(in the rows, 128 means zero)
Known rows:
[107  86 117 141  95 114 164 171 119  95 123 140 108 139 107 168 107 175
 157 113 159  76 150 110 155 175 176 142  75 141 110 114 100  65 109 111
 157  82 124 164 169 117  91  99 128] : seto
[124  98 148 161 144 129 155 158 137 138 140 162 101 180 134 162 139 145
 140 116 152  68 135 128 171 158 167 151 136 151  94 128 117  56 100 129
 109 142 114 158 167 133 145 136 131] : nidrokas
[115 172 113 187 168  74  83  93 191 121  99 155 129 119 106  94 170 184
 116 161 160 123 176 173 151 179 103  84 123 146  85 137 162 139 160  98
 108 162  78  75 102 159 139 163 120] : drozis
[121  91 146 154 146 125 154 147 140 147 138 166  98 182 132 166 137 146
 136 120 147  63 133 123 174 155 165 151 141 153  96 132 121  62 100 126
 108 148 114 160 168 141 141 138 132] : draskem
[165 130 115 113 156 143  81 129 122 152 100 109  98 104  90 108  85 140
 120 141 100 121 191 124 166 115 107  91 134  74 162 119 157 118 136 177
 167  88 108 108  94 161 162  94 163] : brikle
[166 139 143 146 150 156  79  93 105 140 171  89 159 178 123 162 163 183
 121 130 117  42 116 155 147 161  89 102  74 105 156  93  91 143 118 152
 120  74 133 103 136 171  94 125 173] : telim
[128  89 128 130 138 150 164 166 106 131 153 155 100 177 148 163 103 151
 166 112 128  56 127 146 184 167 161 161 136 136 140 147 104  63 101 137
 114 119 114 161 163 136 145 122 132] : plize
[100 161  83 194 175 153  83 108 189 182 101 114 108 154 100  92 105 101
 131 178 110 119 125 103 127 106  91  96 141 161  79  93 172 140 169 129
 131  93 103  80 171 144 132 128 101] : rifladrul
[146  92 152 129 129 150 139 172 114 162 183  81 175 169  75 175 110 140
 151 143 155  86 139 176 141 124  95 132 119 127 152 178 170 143  96 173
 144 134 127 153  89 180 113  90 166] : gubel
[148  84 132 162 146 147 152 165 170 114 130 157 105 152 151 156 142 121
 131 128 153  92 127 124 165 157 157 163 120 158 127  94 163  60 117 127
 108 136 122 154 172 125 160 119 139] : doplus
[163 163 140 111 143 144  78 130 103 164 108 110  98 107  95 116  85 167
 158 112  98 113 200 149 150 134  96  90 140  75 162 155  99 112 110 173
 166  83 100 148  95 165 157  93 160] : mame
[110 160  91 190 172 160  99 124 166 176 116  91 104 175 123  89  96 116
 166 171  92 121 128 104 122 135  95 103 134 155  83 133 162 145 165 143
 123  93 115  87 174 164 114  97  98] : fipe
[114 163  80 135 141 105 133 100 162 108 143 118 150 123 153 108 166 189
 170 122 128 102 154 189 152 185  93 100 111  75 154 174  96 145 161 123
 109 154  82 133  84 179 131 137 132] : tistis
[113 163  83 140 127  90 133  97 178  97 124 108 161 114 144 105 160 190
 143 135 147 108 156 186 167 183 105  95  96  76 151 170 108 147 162 105
 131 150  89 106  88 168 100 135 128] : salen
[167 138 140 114 145 148  83 127 100 158 108  96  98 110  86 141  87 163
 132 108 100 119 198 142 145 136 117  90 125  72 160 155 144 107 120 174
 154  90 110 127  95 175 170  83 161] : muvil
[141 125  87 155 147 122 129  98 176 105 150 104 168 130 153 120 168 188
 166 107 141 112 159 187 146 185  96  93  69  71 147 170 113 146 160 113
 102 136  87 109  83 180 156 115 131] : vopar
[110  88 144 146 136 112 143 143 178 134 124 168  98 171 128 158 158 129
 122 147 157  70 132 112 166 147 163 149 136 161  92 101 148  61 112 126
 120 150 118 146 169 156 135 141 130] : braflek
[100 168 109 158 110  93 119 118 183 101 128 152 126 102 156  94 175 180
 183 134 157 118 181 188 119 183  92  92 115  87 147 139 100 145 168 151
 109 148  92 111  94 168 128 143 124] : fluva
[106 163 125 187 141 161  93 141 150 166 129 105  97 164 154  91 124 113
 188 163 101 125 167 110 119 150  92 103 119 159  81  99 144 146 174 163
 117  85 128 102 171 168 106  92  97] : dedrak
[139  89 138 144 136 144 157 166 110 120 146 159 103 176 144 166 116 146
 143 113 139  61 129 130 177 165 168 158 134 146 122 141 125  62 104 128
 110 141 119 162 165 137 140 118 136] : skupi
[137  89 139 151 144 140 158 166 132 120 138 161 100 170 145 159 127 135
 134 124 143  70 128 124 178 154 162 155 139 156 119 123 138  63 107 130
 109 143 121 159 168 129 145 130 132] : stuzagril

Facts:
babo braklunur:sistin, dunal sanos:a
bades braklunur:rovosek, fino, zorol, briguflo sanos:a
baskes braklunur:futrin, rifladrul sanos:c
bididron braklunur:stamom, rifladrul, briguflo sanos:a
botragos braklunur:nidrokas sanos:b
braflek sanos:a
braklam braklunur:klutis sanos:a
brastis sanos:c
briguflo braklunur:rifladrul sanos:a
brikle braklunur:triflal, kladrok sanos:c
bririfes braklunur:draskem, plotrul sanos:a
brite sanos:c
brono braklunur:draskem, klibe, drozis, braflek sanos:b
broplu braklunur:sotrul, klibe sanos:e
brufis sanos:d
dapler braklunur:vibas, nolo, toplus sanos:a
datrum braklunur:klibe, briguflo sanos:a
dedrak sanos:d
dobrer braklunur:sotrul sanos:c
doplus sanos:a
dostem sanos:c
dradrek braklunur:datrum sanos:b
draplum braklunur:mivu, tikopok, kladrok sanos:a
draskem braklunur:drozis, futrin, briguflo sanos:a
drekladrok sanos:b
drele braklunur:fubros, tikopok sanos:a
driskun braklunur:figobri, futrin, pasikun, kladrok sanos:d
drogesu braklunur:pledozon sanos:c
drotesti sanos:a
drozis sanos:b
druplon braklunur:sistin, gritresto sanos:b
dugabre braklunur:stodibul sanos:a
dulon braklunur:maflir, stamom sanos:f
dunal braklunur:drozis, rifladrul, siflom sanos:a
duples braklunur:tikopok sanos:b
dutro braklunur:gritresto sanos:e
dutrufla braklunur:tafo, gefemo, briguflo sanos:e
duzofa braklunur:futrin sanos:a
fekazu braklunur:bididron, kladrok sanos:b
figobri braklunur:rifladrul sanos:c
fimol braklunur:plotrul, brono sanos:a
fino sanos:c
fipe braklunur:rifladrul sanos:d
flitak braklunur:drozis sanos:a
flitetruk braklunur:mivu, rifladrul sanos:b
floplir braklunur:tikopok sanos:c
flutiklun braklunur:rifladrul, duples sanos:a
fluva braklunur:dedrak sanos:b
fubros braklunur:keruvim, zorol, dostem, rifladrul sanos:a
fugil braklunur:plaro, triflal sanos:f
futrin braklunur:rifladrul sanos:e
gefemo braklunur:sotrul sanos:c
genil braklunur:raskos sanos:d
gesipi braklunur:rovosek, vibas sanos:a
gradros sanos:b
gragu braklunur:rifladrul sanos:a
grapal braklunur:tikopok, futrin, rifladrul sanos:f
grerok braklunur:triredrim, bididron sanos:d
grimar braklunur:rifladrul, briguflo sanos:a
gripoklan braklunur:figobri, vibas sanos:b
gritresto braklunur:fipe, klibe, dedrak sanos:a
grotredres braklunur:pasikun sanos:b
grumol braklunur:skigri, stuzagril sanos:a
gubel braklunur:doplus, leti, plunur, brite, rifladrul sanos:f
gufon braklunur:sistin, rifladrul sanos:a
kamel braklunur:ragres, lemol sanos:c
karu braklunur:dutro, plamem sanos:d
katum braklunur:leti, stamom sanos:b
keruvim braklunur:gufon sanos:f
ketel braklunur:plaguflok, briguflo sanos:b
kladi braklunur:figobri sanos:e
kladrok braklunur:rifladrul sanos:a
klegel braklunur:skigri, voflok, drozis sanos:b
klibe braklunur:futrin, rifladrul, briguflo sanos:a
kligrinur braklunur:draskem, sotrul, tikopok, kladrok sanos:b
klotel braklunur:figobri, sobro, rifladrul sanos:a
kludror braklunur:brikle, brite, briguflo sanos:c
klutis braklunur:ragres, stamom sanos:a
kugri braklunur:dulon, nolo sanos:a
labritin braklunur:sotrul, dutro, sobu sanos:a
ladun sanos:a
lemol braklunur:klutis, nolo, rifladrul sanos:a
lesigis braklunur:drotesti sanos:a
leti braklunur:ragres sanos:c
letim braklunur:karu sanos:a
lilune braklunur:kamel, drozis sanos:c
livak braklunur:drekladrok sanos:b
mafe sanos:a
maflir braklunur:rovosek, futrin sanos:b
mame braklunur:toplo, klibe, druplon, rifladrul, zibil sanos:c
mastan braklunur:klibe, kladi, bididron sanos:b
milu braklunur:plaguflok sanos:a
mivu sanos:a
mubre sanos:e
muvil braklunur:tafo, nivafel, lesigis, futrin sanos:c
nebir braklunur:rifladrul sanos:a
nidrokas braklunur:datrum, drozis, futrin sanos:a
niklak braklunur:dostem, mubre sanos:a
nivafel braklunur:drozis, briguflo sanos:a
nolo braklunur:ragres sanos:a
pasikun sanos:a
plaflar braklunur:sotrul sanos:a
plaguflok braklunur:rovosek sanos:d
plamem braklunur:nidrokas, rifladrul sanos:a
plaro sanos:c
pledozon braklunur:fino, drozis sanos:a
pleflegek braklunur:klibe, studru, toplus sanos:d
pligos braklunur:pasikun sanos:a
plize braklunur:vibas, rifladrul sanos:a
ploflor braklunur:fipe, rifladrul sanos:e
plotros braklunur:ragres, stutro, futrin sanos:a
plotrul sanos:a
plunadel braklunur:ragres, futrin, brite sanos:a
plunur braklunur:vibas sanos:a
ragres braklunur:klibe, pasikun sanos:f
raneflak braklunur:zorol sanos:d
raskos braklunur:bades sanos:a
remur braklunur:rifladrul, briguflo sanos:a
rifladrul sanos:d
rifluk braklunur:nidrokas, stodibul sanos:c
rovosek braklunur:fluva, futrin, rifladrul sanos:d
rubiser braklunur:plotrul sanos:a
salen braklunur:drele sanos:b
seto braklunur:toplus sanos:a
siflom sanos:d
sistin braklunur:rifladrul, briguflo sanos:e
skemitral sanos:e
skezim sanos:d
skigri braklunur:drotesti, leti, brite, bididron sanos:f
skupi braklunur:bididron sanos:a
sobro braklunur:floplir sanos:e
sobu braklunur:briguflo sanos:c
sotrul braklunur:gufon, rifladrul sanos:d
stamom braklunur:drozis, rifladrul sanos:d
stifitra braklunur:grimar, briguflo sanos:c
stiflo braklunur:sotrul, drekladrok, gufon, duples sanos:f
stimen braklunur:stamom, vibas sanos:a
stodibul braklunur:nebir sanos:a
stover braklunur:rifladrul, remur sanos:b
studru braklunur:rifladrul sanos:d
stuklus braklunur:rubiser, mastan, fekazu sanos:a
sturar braklunur:dradrek sanos:c
stutro braklunur:sistin, plunur, rifladrul sanos:a
stuzagril braklunur:bididron sanos:a
tafo braklunur:ragres, triflal, duples sanos:a
teflebem sanos:f
telim braklunur:kamel, stodibul sanos:e
tikopok braklunur:rifladrul sanos:a
timi braklunur:fino sanos:a
tistis braklunur:dradrek, fipe, plunur sanos:b
toplo braklunur:sotrul, fino, vibu sanos:e
toplus braklunur:dostem sanos:b
trazostak braklunur:fekazu, kladrok sanos:a
tresak braklunur:nivafel, tikopok, plunur, braflek sanos:b
triflal braklunur:keruvim, tikopok, brite sanos:f
triredrim sanos:b
tristor braklunur:driskun sanos:a
tronaklas braklunur:stamom sanos:a
troni braklunur:sistin, drozis, triflal sanos:d
tunen braklunur:dradrek, fipe sanos:e
tustem braklunur:mivu, klibe sanos:b
vibas braklunur:futrin sanos:d
vibu braklunur:fipe, stamom, briguflo sanos:b
voflok braklunur:skezim sanos:d
vopar braklunur:triredrim, remur, grotredres sanos:b
zalun braklunur:dunal, siflom, mafe sanos:d
zefaflan braklunur:briguflo sanos:d
zibil braklunur:rifladrul, vibu sanos:a
zikam braklunur:fipe sanos:a
zoda braklunur:rifladrul, vibu sanos:a
zorol braklunur:drozis sanos:a
zukim braklunur:nivafel, briguflo sanos:b

Rows:
No name comes twice in this set of rows, the named rows included.
[112 156  75 153 162  88 117 100 192 104 109 137 163 108 151  95 172 183
 129 169 146 113 135 186 178 186  95  99 125  99 154 161 140 144 168 109
 121 160  72  85  88 164 135 157 129] : duples
[149 154  97 173 161 115 115  96 180 108 146 105 161 139 149 126 171 188
 148 101 147 114 173 191 149 187 101  91  79  71 132 170 116 146 150 103
 100 151  90  99  90 177 155 128 133] : katum
[165 171 150 171 148 156  80  99 100 130 155  98 146 176 132 145 162 175
 111 132 126  41 118 131 149 132  93 106 124 116 152  92  87 145 112 152
 122  91 133 104 148 129  89 141 179] : toplo
[152 168 109 166 129  96  94  99 174  96 141 104 145 141 150 155 171 188
 129 101 143 115 190 188 137 184 119  98  83  71 120 179 141 144 161 102
  95 160 115  97  89 180 120 108 141] : klegel
[127 135  85 175 157  90 103  98 189 109 115 140 158 105 152  97 173 186
 135 150 157 119 155 188 142 184  95  90  81 111 133 137 149 145 166 112
 106 149  83  79  89 177 151 143 125] : triredrim
[167 124 147 115 102 116  83 122 133 126 103 122  99 106  98 118 116 145
 129 140 130 127 202 117 122 127 102  88  98  74 153  95 152 101 156 174
 173  82 116 102 109 179 141  87 156] : brastis
[162 169 157 128 120 112  77 114 114 153 104 121 101 108  76 136 104 163
 125 102 139 122 207 118 123 123 119  84 136  72 133 136 121  89 115 172
 160 106 118 110 106 162 142  92 157] : drogesu
[142 105 153 169 127 120 149 147 118 122 143 157  94 183 122 177 134 161
 133  96 153  65 158 120 150 164 176 150 131 139  85 153 122  58 100 118
 105 156 124 155 164 143 124 117 135] : flitak
[105 161  85 159 154  89 115  95 188 114 113 141 141 112 156  96 170 186
 144 156 152 116 150 190 152 181  90  90 117 101 140 160 119 143 163 124
 112 153  72  86  88 174 144 159 124] : dradrek
[143  83 138 144 142 152 164 168 107 129 167 149 103 178 146 171 106 164
 174  99 137  63 128 159 168 177 153 161 112 129 132 140 110  61 104 137
 104  97 116 160 162 150 162 107 138] : plotros
[123 142  84 146 102  83 112  96 187 100 114 126 145 106 154 111 170 186
 140 138 156 121 180 187 120 186  93  92  76  83 129 158 138 144 176 117
 117 154 107  92  88 180 106 119 132] : gradros
[117 152  85 172 148 159 136 126 105 154 147  81 110 185  95  90  80 164
 187 132  81 104 150 103 118 168  99 104  76 105  84 171 115 144 162 124
 139  77 126 132 154 180  91  80  99] : pleflegek
[126 149  79 134 109  90 123 104 178 101 121 120 151 103 156 105 173 184
 140 137 135 117 164 185 137 185  96 100  93  76 155 170 136 144 172 119
 117 159 110 111  88 176 104 118 135] : livak

The same nodes again, as new rows of numbers:
Known rows:
[107 139 141  97  93 117 164 142 108 167 126 111 136 185 152 155 137  86
 121 150 152 140 136 108 113 148 146 114 136 124 158  76 139] : fimol
[101 151 124 144  95 145 174 146 145 164 107 163 129 155 133 107 121  91
 123 162 121 169 145  84 115 142 143 103 101 119 150  68 116] : kugri
[169 119 140 119 114  87 179 118 139  83 147  95 125 136 106 103 147 115
  90 126 124 106 117 126  55 115 143 127 177 136  91 118 171] : mastan
[ 94 142 143 134 109 130 138 155 103 154 119 147 122 158 142 152 133 106
 151 116 184 149 111 111 138 135 153 138  93 152 138  88 127] : nivafel
[136 129 104 114 134  98 198 138 116 113 140 142 126 131 142 112 165 135
  62  97 160 133  95 136  76 140 167 138 208 126  92 161 146] : livak
[114 163  56 118 123 114 101 121 143 128 141 131 127 166 143 122 129 175
 160 128 159 100 148 152  96 101 140  92 144 141 143 196 151] : brikle
[148 116 140 136 142  87 193 123 151 110 123 129 112 136 163  78 128 107
  60 134  97 133  98 142  73 108 139 132 181 121  89 140 129] : tistis
[102 161 149 134 118 140 159 143 132 160 113 146 115 170 139 114 105  85
 119 174 138 187 143  86 103 130 141 121 109 125 148  68 118] : gesipi
[140 126 140 157 147 108 173 127 145  90 147 137 113 123 105  92 121 124
  79 114 115 151  95 118  67  97 158 131 147 117  83 123 151] : maflir
[164 122 172 170 141 122  83 112 123 119 120 128 156  86  97 105 136 194
 194 139 139 159  82 110 145 128 170 118 153 118 122  93 110] : stamom
[129 189 163 131  70 142 133 164 137 138 101 156 120  83  93 141 155 112
 171  88 186 132 135  92 117 141 140 119 107 151 155  62 150] : pasikun
[185 154 203 139 158  97  79 119 121 135  95 126 143  64 132  98 145 176
 181 141 162 167  71 124 145 137 152 134 186 119 118 116 110] : fipe
[153 141 177 137 144  92 164 145 144 109 139 130 117  85 135  97 152 115
  94  81 122 122  74 145  91 109 145 142 174 123  89 126 146] : dradrek
[ 90 191 130 114  59  73 163 109 132 125 119 101 110 120  93  87  69 178
 132 123 177 141 122 119 135 155 160 144 177 124 116 159 135] : sobro
[171 131 130 135 144 112 134 106 114 141 107 121 161 143 134  82 130 183
 137 212 132 186 122 101 105 153 165 110 198  92 131 120 111] : pleflegek
[ 83 127 130 128 104 138 165 153 105 180 130 146 134 171 152 151 137  99
 131 125 154 146 111 116 139 141 158 119 108 119 155  75 111] : flitak
[110 155 138  99  99 109 160 158 102 185  93 131 114 163 180 140 142 106
 112 136 204 160 128 124 119 149 145 138 141 145 148 109 119] : plaflar
[148 107  90 117 130  82 190 116 120 100 132 128 115 170 150 111 140 128
  61 128 157 129 120 140  65 122 156 140 184 140  82 161 138] : kligrinur
[118 166  95 113 139 104 113 109 159 162 124 103 119 185 190  86 101 143
 123 167 121 128 138 161  97  88 121  90 165 116 141 194 126] : mame
[ 97 135 128 119 110 118 173 157 108 181 102 150 122 176 174 134 135  91
 114 134 159 155 128 118 126 148 145 129 130 130 152  90 107] : babo
[106 139 115 147  87 128 170 138 133 163  89 168 114 173 153 112 119  97
 117 157 139 164 158 104 121 140 137 112 105 147 153  83  99] : plotros

Rows:
No name comes twice in this set of rows, the named rows included.
[146 141 106 148 134  89 164 140 118  96 135 159 113  97 118 113 162 154
  92  68 193 136  93 140  71 110 172 147 170 156  77 159 135] : duples
[ 97 172 154 114  96 137 152 177 109 179 123 156 136 115 140 145 155 109
 143  90 179 133  90 122 133 145 159 133 131 118 156  86 124] : mafe
[145 145 163 136 158 101 157 135 143  95 159 123 111 111 120  91 119 112
  76 107 123 154  76 121  79  92 156 144 167 117  79 134 158] : fluva
[ 99 143 108 138  90 129 157 152 119 155  91 172 113 155 145 148 135 122
 137 119 190 154 134 108 124 138 149 130 104 156 142  98 110] : tafo
[ 94 195 153 115 162 140  63 146 137 158 185 126 136 113 130 135 123 154
 185  79 156 120  80 151 116  70 145 113 138 108 144 181 165] : fino
[157 108 115 119 103  87 199 107 153  85 142 116 131 141 130 100 146 123
  71 130 105 116 120 132  60 117 143 120 183 132  91 126 156] : vopar
[ 86 190 186 100  77  69 147 121 128 147 121  88 105 113 136  93  73 166
 147 103 164 132  71 145 161 144 160 158 189 112 114 150 122] : dutro
[158 127 143 115 141 119 119 115 102 148 136 119 178 111 122 112 164 193
 157 155 154 153  91 104 132 161 175 107 207  93 145 112 112] : brufis
[ 86 168 136 112  70  58 173 100 125 136 108  94 108 164 141  85  61 168
 115 136 157 139 113 138 146 154 161 150 188 128 110 161 117] : broplu
[126 151 154  85  74 122 158 148 117 158 130  95 146 155 124 164 156  92
 147 139 180 120 132  97 112 147 140 113 137 134 151  65 158] : rubiser
[152 134 121 142 125 105 193 121 149  91 137 137 118 130 106  84 132 119
  66 141 109 145 123 110  57 118 145 120 167 122  82 136 158] : gripoklan
[172 130 165 121 141  94 117 112 109 154  98 111 156 109 163 102 154 174
 148 170 145 155  88 131 147 151 165 119 209  95 141 122  91] : karu
[ 96 235 104 111 134 158  82 156 159 169 178 134 149  86  94 114 131 178
 163 110 172 143 109 124  77 105 154  84 160  91 152 187 167] : dostem

